Each row has two labels, one from each of two sets.
-4 0 18 -5 13 -28 14 30 40 -3 4 45 -3 -21 -3 -17 -1 -21 5 47 -5 -14 28
 -19 -23 14 6 -12 18 2 -22 -10 : F/Fimab
53 4 6 19 31 -35 -6 21 60 -6 -2 41 12 -34 9 -17 -6 35 6 37 -23 -20 45
 -27 -66 -3 13 -15 28 19 -34 -11 : F/Safuv
-13 6 28 -15 6 -13 -1 17 13 -7 -4 27 -9 -5 -39 6 2 -2 9 15 -8 -30 13 -4
 11 2 13 16 46 -5 -13 -11 : Y/Safuv
3 -2 19 -1 24 -41 11 40 43 5 -2 60 -6 -22 -15 -16 0 -5 8 57 -1 -22 44
 -18 -26 13 5 -9 21 2 -12 -6 : F/Fimab
3 -3 19 -14 21 -36 9 10 35 8 -2 42 0 -16 6 -9 -6 -2 8 60 -6 -9 28 -11
 -10 9 -3 -14 5 5 0 -4 : C/Fimab
25 -4 5 -8 13 -12 -2 -7 31 -19 -4 18 4 -21 -20 -4 -9 15 6 22 -21 -10 15
 -11 -6 0 13 -12 35 6 -22 -15 : K/Safuv
1 7 20 -8 3 -9 2 -2 29 -14 9 35 -5 -11 -18 3 -10 5 2 30 -20 -12 12 -3 9
 16 3 -3 31 4 -28 -24 : K/Safuv
14 10 13 -9 3 -31 -1 -9 24 -3 17 16 9 -9 16 -4 -14 5 2 6 -25 8 9 -7 9 6
 5 -8 12 0 -24 -11 : C/Safuv
-4 8 35 -31 15 -36 8 -11 37 4 -10 39 5 -21 28 3 -21 -6 10 34 -19 7 3 -11
 14 7 -7 -1 16 -10 4 -23 : C/Safuv
9 -9 -4 4 14 -18 3 8 32 -4 0 23 3 -18 -10 -9 0 4 7 34 -5 -6 22 -11 -22 4
 0 -16 10 6 -12 1 : T/Fimab
-15 7 12 1 -5 -2 0 16 -6 -4 11 -1 -5 5 -44 5 9 -5 6 -14 -2 -29 2 4 3 -3
 6 15 32 -3 -22 1 : F/Safuv
1 -15 1 -13 14 -18 8 -10 44 -9 -2 32 0 -24 -13 -6 -3 -6 4 65 -12 -9 18
 -15 -15 11 -16 -30 8 9 -9 -13 : K/Fimab
23 2 20 -10 33 -32 10 12 57 -7 -15 49 6 -34 11 -10 -14 6 6 67 -19 -6 24
 -28 -34 5 9 -17 24 11 -12 -22 : C/Safuv
-9 2 23 -22 16 -22 14 2 29 5 -5 43 -6 -16 18 -4 -9 -14 3 68 -4 6 5 -9 -3
 14 1 -17 -6 5 18 -15 : C/Fimab
-37 9 17 -7 -9 15 9 26 -22 3 1 5 -18 15 -37 7 16 -24 1 19 20 -24 1 1 8 9
 -5 15 8 -2 3 5 : F/Fimab
8 6 12 -14 4 8 0 -9 13 -15 3 -3 4 -12 -22 2 -3 -2 4 26 -17 -21 1 -15 -1
 3 23 -5 32 14 -24 -12 : K/Safuv
4 -1 12 8 15 -22 10 35 38 3 -1 48 -6 -21 -13 -13 5 -4 3 50 -7 -17 33 -17
 -33 16 11 -14 17 6 -21 -15 : F/Fimab
9 2 17 10 12 -25 3 25 42 -5 0 43 -3 -22 -16 -8 -2 4 5 25 -19 -15 27 -15
 -30 8 3 -6 33 -4 -30 -22 : F/Safuv
3 -9 1 2 16 -19 9 20 21 3 -4 31 -3 -8 -18 -18 2 2 6 31 2 -11 28 -4 -12 6
 6 -7 12 4 0 3 : F/Fimab
-4 0 14 0 16 -27 14 33 30 3 8 41 -3 -17 -23 -17 5 -18 8 52 -2 -25 31 -16
 -24 13 3 -9 17 7 -18 0 : F/Fimab
-13 10 35 -18 14 -39 16 29 16 9 4 33 0 -7 -30 -9 -1 -18 16 16 -2 -27 27
 -7 16 8 25 18 45 -8 -13 -1 : F/Safuv
6 15 38 -16 24 -25 8 20 26 6 -21 43 -2 -20 16 -1 -15 3 5 40 -5 -7 13 -16
 -5 1 20 9 23 1 5 -22 : C/Safuv
-7 1 25 -12 17 -29 14 25 35 -1 15 57 -7 -12 -33 -9 1 -13 15 77 -8 -32 37
 -11 5 22 14 -14 28 15 -22 -2 : F/Fimab
-12 4 17 -20 5 -12 5 -1 22 7 7 20 0 -10 10 -4 -2 -27 7 54 -6 -8 3 -16 -2
 12 -9 -13 -4 6 0 -4 : C/Fimab
-15 0 26 -18 12 -20 12 5 35 6 -12 45 -7 -19 9 5 -3 -14 -1 65 -9 -7 8 -21
 -21 12 -29 -12 1 5 6 -21 : C/Fimab
2 5 16 -7 10 -18 4 -1 27 5 -2 26 2 -12 22 1 -8 -3 3 38 -7 -1 7 -11 -14 5
 -15 -8 -7 9 1 -9 : C/Fimab
0 17 29 -16 12 -22 19 7 20 8 -1 31 2 -16 25 -5 -15 -12 2 34 -12 4 5 -14
 8 9 10 3 8 1 -5 -13 : C/Safuv
0 7 9 -11 0 1 -3 -11 18 -11 7 4 2 -9 -12 9 0 2 6 24 -16 -17 -1 -12 -6 5
 -14 -5 17 9 -19 -13 : K/Safuv
-4 -7 15 -24 22 -27 12 3 31 5 -18 39 0 -16 14 -3 -7 -6 7 48 -1 0 20 -12
 -4 3 -4 -1 3 1 18 -10 : C/Fimab
-15 6 21 -2 9 -7 9 30 22 7 -2 45 -16 -6 -8 0 8 -15 0 80 7 -20 19 -16 -29
 19 -13 -7 -3 9 -1 -9 : F/Fimab
23 -8 11 -3 24 -35 8 5 39 -2 -18 37 9 -28 17 -13 -14 12 6 24 -14 8 19
 -13 -17 -2 8 -8 20 -4 -2 -17 : C/Safuv
21 -8 2 5 32 -31 15 28 59 1 -9 51 6 -38 7 -24 -1 -3 8 66 -7 -13 40 -30
 -53 9 10 -20 7 13 -11 -8 : F/Fimab

Each row has two labels, one from each of two sets.
2 5 5 -4 -14 8 -5 -47 14 -3 -15 -1 15 7 21 13 -9 2 29 -5 -2 8 -1 0 -5
 -17 -6 11 3 -13 37 21 : <85>/E
6 0 10 -12 -29 -5 1 -6 -21 0 20 -20 -9 -12 -6 -4 -3 38 20 11 -26 -12 1
 19 -1 13 -27 -13 -6 0 0 13 : <80>/R
-19 4 8 -31 -36 -37 17 -7 2 -20 -5 -21 -14 -2 -20 5 1 41 42 11 -8 -20 2
 52 15 3 -26 55 3 2 0 15 : <81>/R
-3 -6 11 1 16 -2 0 -2 -2 -17 -24 2 -3 4 -4 5 1 27 19 13 -16 -7 0 8 13 3
 -30 8 -4 8 2 8 : <85>/R
1 -14 -18 -7 -4 0 -13 3 3 9 24 -12 -9 2 -3 -7 15 -17 9 0 7 23 0 -34 -1
 13 -20 -7 5 -8 5 0 : <93>/E
9 8 9 6 0 -2 16 -5 1 -11 -8 -16 3 0 10 53 -17 0 32 4 -46 8 -20 0 -3 0 -4
 -15 -4 18 -13 15 : <91>/R
9 13 8 -13 -16 27 -8 -2 7 9 7 3 -7 -12 3 -6 -8 22 2 7 -13 -27 0 -9 -11 2
 -9 -10 -10 -4 1 13 : <80>/R
7 13 -2 21 53 26 -15 41 5 19 24 35 16 6 -5 -1 -11 -48 -41 4 27 -30 -6
 -40 -15 -4 42 -19 -10 -11 -6 6 : <93>/R
6 15 -9 35 8 16 -18 -2 7 11 13 15 10 -4 20 -8 -11 -31 12 5 15 13 -10 -26
 -6 -5 19 -20 14 -38 3 -10 : <80>/E
-11 4 20 -31 -46 -19 13 -27 7 -22 -13 -30 -17 -13 2 8 -14 54 45 13 -36
 -10 -6 36 6 50 -39 3 8 0 4 13 : <81>/R
-4 11 2 -11 -4 6 5 17 11 9 7 -3 7 -12 -2 -4 -6 0 3 4 -16 -19 -5 -8 -11 0
 0 -7 -1 2 -8 3 : <93>/R
2 12 2 -2 -18 22 -4 4 -4 22 19 -9 -6 -22 13 2 -9 24 12 8 -45 -13 3 -4 -6
 4 -10 -14 19 -3 -2 14 : <80>/R
5 -1 -2 -1 3 -5 -8 -37 -1 -10 -27 2 10 0 20 4 -7 -5 18 -17 -7 41 -2 -29
 -15 -23 -10 7 -1 8 8 0 : <91>/E
